Here is a tiny trained network, its code and every weight. The questions are about switching its units off for an input and a class, where a switched-off unit gives its printed mean instead of its output.

import numpy as np


def w(rows, s, z=0):
    codes = np.array(rows[::2]) - 128.0
    scale = np.full(codes.shape[1], s)
    scale[-1] = z or s
    return codes * scale


def f(y):
    return np.maximum(y, 0)


def log_softmax(a):
    a = a - a.max(-1, keepdims=True)
    return a - np.log(np.exp(a).sum(-1, keepdims=True))


def net(x, mask):
    res = np.array(x, float).reshape(1, 7) / 4 @ E
    y = f(res @ A[0][:, :-1].T + A[0][:, -1])
    res = res + np.where(mask, y, B[0][:, -1]) @ B[0][:, :-1]
    return log_softmax(res[-1] @ U[:, :-1].T + U[:, -1])


A, B = {}, {}
E = w([
[132,132,127,133,129],'x0',
[132,129,134,131,123],'x1',
[71,1,91,175,228],'x2',
[126,128,130,129,125],'x3',
[191,144,148,65,250],'x4',
[206,124,22,133,125],'x5',
[205,27,162,99,69],'x6',
],0.009)
A[0] = w([
[148,191,157,166,98,69],'neuron 0',
[9,221,108,150,189,114],'neuron 1',
[113,185,209,85,114,58],'neuron 2',
[220,139,16,128,140,54],'neuron 3',
[143,177,179,68,86,154],'neuron 4',
[130,173,125,73,89,45],'neuron 5',
[146,31,218,94,101,254],'neuron 6',
[182,160,138,71,200,52],'neuron 7',
[73,138,145,223,45,90],'neuron 8',
[161,94,50,126,118,40],'neuron 9',
[157,155,147,122,204,86],'neuron 10',
[87,190,121,193,158,28],'neuron 11',
[53,62,148,157,159,105],'neuron 12',
[124,153,217,109,201,143],'neuron 13',
[59,57,85,189,213,10],'neuron 14',
[47,120,91,203,39,52],'neuron 15',
[133,171,81,96,93,66],'neuron 16',
[97,92,247,117,114,110],'neuron 17',
[132,154,181,85,176,131],'neuron 18',
[146,194,138,145,118,1],'neuron 19',
],0.011,0.0028)
B[0] = w([
[151,152,152,140,150,180],'neuron 0',
[189,163,54,142,62,245],'neuron 1',
[98,151,157,125,169,194],'neuron 2',
[7,155,108,143,51,224],'neuron 3',
[178,188,146,171,171,213],'neuron 4',
[182,135,147,137,173,178],'neuron 5',
[165,140,82,147,79,217],'neuron 6',
[125,58,152,42,113,214],'neuron 7',
[87,50,164,43,146,216],'neuron 8',
[116,172,126,174,146,177],'neuron 9',
[114,106,141,65,149,197],'neuron 10',
[137,117,38,117,72,181],'neuron 11',
[156,188,168,185,142,197],'neuron 12',
[71,87,147,88,85,207],'neuron 13',
[169,138,191,169,184,235],'neuron 14',
[109,42,169,55,138,218],'neuron 15',
[110,145,180,165,190,173],'neuron 16',
[91,187,56,183,71,192],'neuron 17',
[87,99,141,73,97,189],'neuron 18',
[199,122,155,162,154,165],'neuron 19',
],0.011)
U = w([
[110,27,156,4,168,3],'0',
[185,163,183,162,252,57],'1',
[59,167,95,130,85,245],'2',
[189,125,34,102,71,201],'3',
],0.011,0.0038)

Each question gives the input, the list of numbers given to net, and the class t.
The units are the neurons (one row each of A and B). Each row of codes is followed by its name. A weight is (code - 128) times the scale printed after its matrix; where a second scale follows, it is the last column's (A, B and U).
mask holds one flag per neuron, in row order. A switched-off neuron (its flag False) gives its mean, the last column of its row in B, instead of its output. The means were averaged over made-up inputs and are rounded, as every weight is.
A unit's drop is (log p(t) with every unit on - log p(t) with that unit switched off) / (log p(t) with every unit on - log p(t) with every unit switched off).
The circuit of an input: a set's keep is (log p(t) with only the set's units on - log p(t) with every unit switched off) / (log p(t) with every unit on - log p(t) with every unit switched off). Starting from the 12 units with the biggest drops (on a tie, the unit counted first), units are removed one at a time, each time the one whose removal leaves the highest keep (on an exact tie, the one counted first), for as long as the keep stays at least 0.8.
units of the circuit, in order: the units of the circuit, biggest drop first
unit that matters most: the unit with the biggest drop
k most important neurons: the k neurons with the biggest drops, biggest first
drop of u: that unit's drop, to one decimal
input [-2,-4,-3,1,-8,-3,-6], class 0: units of the circuit, in order -> (neuron 15)
input [1,7,-5,7,3,4,5], class 1: units of the circuit, in order -> (neuron 1; neuron 4)
input [0,-7,-2,7,3,4,1], class 2: 4 most important neurons -> (neuron 3; neuron 15; neuron 8; neuron 1)
input [-3,-8,-3,2,-8,8,-3], class 0: 2 most important neurons -> (neuron 15; neuron 8)
input [0,7,0,5,-4,8,7], class 2: 3 most important neurons -> (neuron 3; neuron 1; neuron 9)
input [-4,-3,5,-6,-6,-2,7], class 3: 4 most important neurons -> (neuron 6; neuron 17; neuron 7; neuron 12)
input [-7,-6,-6,-2,-6,-5,-3], class 0: 4 most important neurons -> (neuron 8; neuron 15; neuron 14; neuron 12)
input [-7,3,5,-7,7,6,8], class 3: 3 most important neurons -> (neuron 6; neuron 8; neuron 15)
input [7,-7,-5,-2,8,7,-6], class 0: 3 most important neurons -> (neuron 7; neuron 10; neuron 17)
input [-7,-4,-6,-3,-6,-3,-8], class 3: 4 most important neurons -> (neuron 1; neuron 11; neuron 14; neuron 7)
input [6,-8,7,-4,-1,-7,1], class 1: 3 most important neurons -> (neuron 14; neuron 12; neuron 3)
input [5,-5,-5,-4,-5,-4,3], class 0: 2 most important neurons -> (neuron 8; neuron 15)
input [3,-1,3,0,7,4,-8], class 3: drop of neuron 8 -> 0.6
input [3,8,4,3,-2,4,-2], class 1: unit that matters most -> neuron 14
input [-6,-4,1,-8,4,8,-6], class 2: drop of neuron 3 -> 1.7
input [-6,5,6,8,7,8,-8], class 2: drop of neuron 7 -> -0.1
